-0.02,-0.16,0.20,-0.02
-0.01,-0.18,-0.05,0.00
=> 0.20

0.016,-0.024,0.041,-0.039,0.057
0.024,-0.140,0.144,-0.217,0.216
=> -0.039

61.19,11.41,43.35,-51.41,156.03,-124.07
-74.17,-55.18,43.35,-4.19,88.80,136.18
=> 156.03

-0.3,-0.3,-0.4,-0.3,0.0,0.0
-0.2,-1.7,1.2,0.7,-0.7,1.9
=> 0.0

-1.6,-1.2,-1.6,-2.0,-1.1,-0.9,-0.7
-1.3,-1.7,-1.1,-0.6,-0.6,1.4,-1.4
=> -0.9

-0.83,7.49,11.04,14.72,4.84,0.89,19.39
-16.76,10.48,11.56,12.32,-15.47,-16.46,13.36
=> 0.89
---
[-34  41   8 -41 -38] ans = 8, 41

[-22  -8   8 -25  33] ans = 8, 33

[7669 4421 1970 9814 1103 5682 8530] ans = 9814, 9814

[[9291 5587 6939 8540 6618 1721 8043]
 [8389 5030 6731 8521 6540 5323 6893]
 [5695 9140 6129 3541 6504 9277 9461]] ans = 8521, 9461

[ 65 139 191 182 201  85  35] ans = 182, 201

[253 766 166 472 621] ans = 166, 766
---
[  3 -21  40 -33] Answer: 3, -33

[ 2  0 -9 -2 41 26 -6] Answer: 2, -6

[[ 17  36  -1   5 -19]
 [ -8 -15 -16 -41  -3]] Answer: 17, -3

[  0  10 -11 -12 -16  42  -8] Answer: 0, -8

[-4 -8 31 -4] Answer: -4, -4

[-35 -10  10 -33] Answer: -35, -33
---
[ -1  14 -11   5 -32 -11   4] | 14

[[ 34   4 -11  21]
 [-18   3  11  -7]
 [-11 -29 -39   9]] | -29

[  0 -41   1  -1   3] | -41

[[ -8 -33  17  31]
 [-10   3  -3  -4]
 [ 11 -11  32  23]] | -11

[[-10  -3   2  -3   0   0  11]
 [-36 -23 -25  33  30 -24  38]] | -23

[-16  -9   2 -11  14 -24  38] | -9

[[ 35 -25   3  28]
 [ 25  35  15 -12]] | 35

[[ -8   8  19   3  38]
 [ 31  11  27 -11  -7]
 [ 36   6   4 -23 -11]] | 6

[[-37 -28 -28  31  33 -32]
 [  0  18 -18   0  12  -4]] | 18

[ 26  37 -17  -2  11  11] | 37
---
[[ 27  36 -34   5  11  12]
 [-39  -2 -41 -22   3 -31]] out -31

[ 34 -15  40 -26] out -26

[  0  -2  -4 -37  -3] out -3

[[ 13  -5 -12  33  13]
 [  2 -38  22 -15   0]] out 0

[ 22  17 -23  14 -24  33  16] out 16

[13 31 23  9] out 9
---
-21,5,-14,20,-23
-16,42,11,8,-4
-> -21

36,-26,0,-29 -> 36

19,-6,37,26 -> 19

-36,37,3,23 -> -36

19,-34,-11,14,8,7,-9
15,20,-33,0,13,4,6
-> 19

-11,6,13,-8,-30,25,13 -> -11

0,-22,11,-30,42 -> 0

1,-33,5,-5,-31,40 -> 1
---
[[ 31  21  22 -15]
 [ 30  15  15  -6]
 [-14  -9  -8  28]] value -14

[[-10  21  -2 -13   1]
 [ 10   4  -1 -33  25]
 [  6  10   3  22  21]] value 6

[[  7  -7   3 -17  18  33   6]
 [ -4 -27  18   6 -10 -23 -17]
 [-11   5  -2  36  -2  24 -16]] value -11

[[ 15  15   0 -22   1]
 [ -4  -4   0 -24 -18]
 [  4   4   0 -18 -35]] value 4

[[ 33  39  29  33  34  40  26]
 [ -5  -6  12  -1   0  -4   1]
 [-21 -15  -5 -17 -15 -13 -15]] value -21

[[ 3 -1 32  6  7]
 [ 4 20 -5 17 16]
 [-3 21 -6 18  6]] value -3

[[35  8 17  7]
 [16 28 18 28]
 [36  9 18  8]] value 36

[[ 14 -24 -25 -30   8  15   6]
 [ 12 -19 -29 -26   3  14   6]
 [ 18 -35 -31 -41  11   7  16]] value 18

[[ 39 -19 -23  28 -34  25]
 [-42  16  28 -32  35 -30]
 [ 40 -17 -25  29 -35  27]] value 40
---
[[  1 -17  12  -8  32 -10 -15]
 [ -3  -2  11  -6   5   2  -9]
 [  2  28   8  26 -14   7 -13]] Out: 12

[[ 23 -26   1 -14  11 -30  -8]
 [-33   3  11  -2  -8  31   9]
 [ -8  -8  37  21 -32  25 -40]] Out: 1

[[-10 -31 -17  -7  17]
 [ 18  35   2  14  -3]
 [  0   4 -34  21  -2]] Out: -17

[[  4  -8  10 -31  20 -10  14]
 [-32   7   7 -14 -33 -37 -33]
 [ 17  -7 -21  -4   9  -9  18]] Out: 10

[[-27  38  15  38  38 -38]
 [-13  17   8  17  16 -19]
 [ 29 -30  -3 -30 -28  37]] Out: 15

[[ 11   2 -22 -21]
 [ 12   3 -16 -16]
 [ 30 -11 -41 -41]] Out: -22
---
[[-22 -37  -1  17 -18  -4]
 [-33  14  -2   2  11   4]
 [-20  -1  -8   2  22 -26]] ⇒ 14

[-31  15  36  32] ⇒ 15

[-35 -19  -8  12  15] ⇒ -8

[ -6  -8 -13   5  34] ⇒ -6

[[ 21  -2   2   2 -11   4   7]
 [  5 -34 -31  -7 -13   8   5]
 [ 11  -3  24 -16 -15  14   8]] ⇒ 14

[[ -8  11  26 -15  25   8  30]
 [-36  -7  31  13   1 -10  25]] ⇒ 26
---
[-35, 28, 18, 25, -31] value 18
[-14, 16, 41, 9, -7] value 41
[-12, -34, 4, -29, -35] value 4
[-24, -16, -6, -32, -34] value -6
[-30, -14, -16, -5, 10] value -16
[-23, -18, -5, -39, 24] value -5
[-10, 20, -39, -18, -26] value -39
[33, -22, 22, -26, -5] value 22
---
[[395 336 520 595 387]
 [597 643 584 373 574]
 [477 466 184 761 584]] ans = 184

[183 921 879 243 977 823] ans = 879

[-20 -25  -5  38 -26] ans = -5

[[ -7   9  14  32 -27]
 [ 18  12  -7  10  24]
 [ 12  14   5  -5  37]] ans = 5

[[ 80  63  53  64  65]
 [ 30 109 154   8 203]] ans = 154

[[  32  -62 -187  206   94]
 [  85   34   60   55  238]
 [-382 -567 -659 -212  576]] ans = -659
---
array([ 0.997, -0.393,  0.742, -1.335]) Answer: -1.335
array([ 1.4, -1.0, -1.7, -0.9,  1.8]) Answer: 1.8
array([ 0.6, -1.0, -0.4,  1.2]) Answer: 1.2
array([-103.3,  109.0,   97.7,  -12.4,  156.1,  -50.3,  135.2]) Answer: 135.2
array([-0.15, -1.96,  1.20,  1.28, -1.28,  0.84, -1.03]) Answer: -1.03
array([-17.0,  -5.1,  14.5,  -8.6]) Answer: -8.6
array([-0.1, -1.7,  1.0, -0.1, -1.3, -0.6,  1.2]) Answer: 1.2
